Below are the code and all the weights of a small trained network. Each question names an input and a class and asks about switching units off, where a switched-off unit gives its printed mean instead of its output.

import numpy as np


def w(rows, s, z=0):
    codes = np.array(rows[::2]) - 128.0
    scale = np.full(codes.shape[1], s)
    scale[-1] = z or s
    return codes * scale


def f(y):
    return np.maximum(y, 0)


def log_softmax(a):
    a = a - a.max(-1, keepdims=True)
    return a - np.log(np.exp(a).sum(-1, keepdims=True))


def net(x, mask):
    res = np.array(x, float).reshape(1, 5) / 4 @ E
    y = f(res @ A[0][:, :-1].T + A[0][:, -1])
    res = res + np.where(mask, y, B[0][:, -1]) @ B[0][:, :-1]
    return log_softmax(res[-1] @ U[:, :-1].T + U[:, -1])


A, B = {}, {}
E = w([
[39,50,216,73,30],'x0',
[114,58,89,15,217],'x1',
[130,127,127,128,127],'x2',
[38,189,2,92,74],'x3',
[66,34,78,236,157],'x4',
],0.0073)
A[0] = w([
[191,206,147,56,120,65],'N1',
[172,187,198,235,74,6],'N2',
[63,58,165,42,102,144],'N3',
[64,73,213,79,50,99],'N4',
[59,29,117,204,111,62],'N5',
[83,219,99,186,46,130],'N6',
[176,80,237,174,202,93],'N7',
[149,204,166,41,98,58],'N8',
[107,58,107,26,165,93],'N9',
[39,40,169,144,84,84],'N10',
[191,78,208,147,160,133],'N11',
[217,75,239,147,167,129],'N12',
[146,161,140,237,52,92],'N13',
[31,179,26,97,63,105],'N14',
[53,191,31,105,55,131],'N15',
[78,38,83,234,187,63],'N16',
[211,82,223,156,171,81],'N17',
[201,84,219,149,165,99],'N18',
[134,194,165,211,51,84],'N19',
[179,206,157,32,138,58],'N20',
[43,55,210,74,38,129],'N21',
[135,70,106,34,188,38],'N22',
[200,188,80,167,212,122],'N23',
[65,52,94,229,169,71],'N24',
[152,208,192,45,83,59],'N25',
[63,155,65,91,106,163],'N26',
[61,43,59,228,152,47],'N27',
[101,77,133,25,211,87],'N28',
[179,192,139,36,129,103],'N29',
[92,41,95,135,192,125],'N30',
[138,61,105,36,235,74],'N31',
[195,95,207,165,154,83],'N32',
[83,150,75,105,85,2],'N33',
[106,184,14,117,122,155],'N34',
[195,68,215,161,169,107],'N35',
[152,199,156,230,81,37],'N36',
[149,98,100,62,255,63],'N37',
[208,215,51,164,237,127],'N38',
[102,138,191,173,21,138],'N39',
[214,199,45,173,243,136],'N40',
[108,135,208,40,45,121],'N41',
[83,87,79,24,204,104],'N42',
[184,203,172,24,101,47],'N43',
[59,180,36,83,69,128],'N44',
[222,204,51,176,232,102],'N45',
],0.0078,0.0023)
B[0] = w([
[116,198,117,204,199,197],'N1',
[241,94,43,139,36,208],'N2',
[118,34,216,181,61,204],'N3',
[58,54,211,160,102,217],'N4',
[108,204,135,219,202,193],'N5',
[213,75,59,63,75,193],'N6',
[64,117,58,28,160,226],'N7',
[102,222,132,214,218,193],'N8',
[231,105,86,143,41,193],'N9',
[67,104,232,199,120,198],'N10',
[69,114,62,43,168,211],'N11',
[85,103,65,27,165,239],'N12',
[241,140,47,161,67,197],'N13',
[70,123,66,18,181,201],'N14',
[81,99,73,22,167,200],'N15',
[125,234,121,222,225,212],'N16',
[87,112,57,21,165,222],'N17',
[84,126,75,27,171,216],'N18',
[233,118,70,158,63,199],'N19',
[118,237,99,230,205,201],'N20',
[45,43,226,155,92,233],'N21',
[224,133,65,159,53,186],'N22',
[54,67,228,168,85,223],'N23',
[109,236,134,217,212,203],'N24',
[110,202,133,214,205,205],'N25',
[111,105,89,59,139,179],'N26',
[108,250,121,212,226,208],'N27',
[239,105,70,162,57,199],'N28',
[131,214,106,209,199,197],'N29',
[202,187,89,190,144,192],'N30',
[238,124,51,159,50,211],'N31',
[98,92,56,36,159,203],'N32',
[89,89,74,69,167,155],'N33',
[64,82,108,31,154,193],'N34',
[79,121,76,33,177,218],'N35',
[254,106,59,153,47,195],'N36',
[228,102,71,171,32,207],'N37',
[53,21,242,163,67,249],'N38',
[214,69,93,165,36,205],'N39',
[41,34,248,175,74,255],'N40',
[74,119,213,223,131,213],'N41',
[240,109,58,131,49,202],'N42',
[107,226,128,224,201,209],'N43',
[61,102,63,29,175,194],'N44',
[32,42,248,168,72,248],'N45',
],0.0071,0.0089)
U = w([
[48,43,231,166,84,252],'0',
[72,105,48,6,191,89],'1',
[235,114,57,164,41,23],'2',
[103,244,132,227,235,33],'3',
],0.012,0.0029)

Each question gives the input, the list of numbers given to net, and the class t.
The units are the neurons (one row each of A and B). Each row of codes is followed by its name. A weight is (code - 128) times the scale printed after its matrix; where a second scale follows, it is the last column's (A, B and U).
mask holds one flag per neuron, in row order. A switched-off neuron (its flag False) gives its mean, the last column of its row in B, instead of its output. The means were averaged over made-up inputs and are rounded, as every weight is.
A unit's drop is (log p(t) with every unit on - log p(t) with that unit switched off) / (log p(t) with every unit on - log p(t) with every unit switched off).
The circuit of an input: a set's keep is (log p(t) with only the set's units on - log p(t) with every unit switched off) / (log p(t) with every unit on - log p(t) with every unit switched off). Starting from the 12 units with the biggest drops (on a tie, the unit counted first), units are removed one at a time, each time the one whose removal leaves the highest keep (on an exact tie, the one counted first), for as long as the keep stays at least 0.8.
units of the circuit, in order: the units of the circuit, biggest drop first
top k neurons: the k neurons with the biggest drops, biggest first
drop of u: that unit's drop, to one decimal
input [-8,4,-1,6,-8], class 0: units of the circuit, in order	[N38]
input [-4,7,-6,-4,8], class 3: top 3 neurons	[N16, N27, N24]
input [6,-5,3,1,-7], class 3: top 3 neurons	[N25, N8, N43]
input [-4,-2,-2,-6,7], class 3: top 2 neurons	[N16, N24]
input [6,7,-6,5,6], class 2: top 2 neurons	[N42, N9]
input [-3,-5,5,-5,6], class 3: top 3 neurons	[N16, N24, N27]
input [-8,8,-5,-6,5], class 0: top 3 neurons	[N40, N45, N38]
input [-7,1,0,-7,1], class 0: top 2 neurons	[N40, N45]
input [-8,-4,-3,-8,1], class 0: top 3 neurons	[N45, N40, N38]
input [-7,7,-2,5,7], class 0: top 3 neurons	[N40, N38, N45]
input [-4,-7,7,-7,0], class 1: drop of N35	0.2
input [-7,-7,-1,-2,-4], class 0: drop of N42	0.1
input [2,6,1,-5,-2], class 2: drop of N28	0.2
input [2,-8,-5,-5,-7], class 2: units of the circuit, in order	[N2]
input [4,-5,3,4,1], class 2: drop of N19	0.2
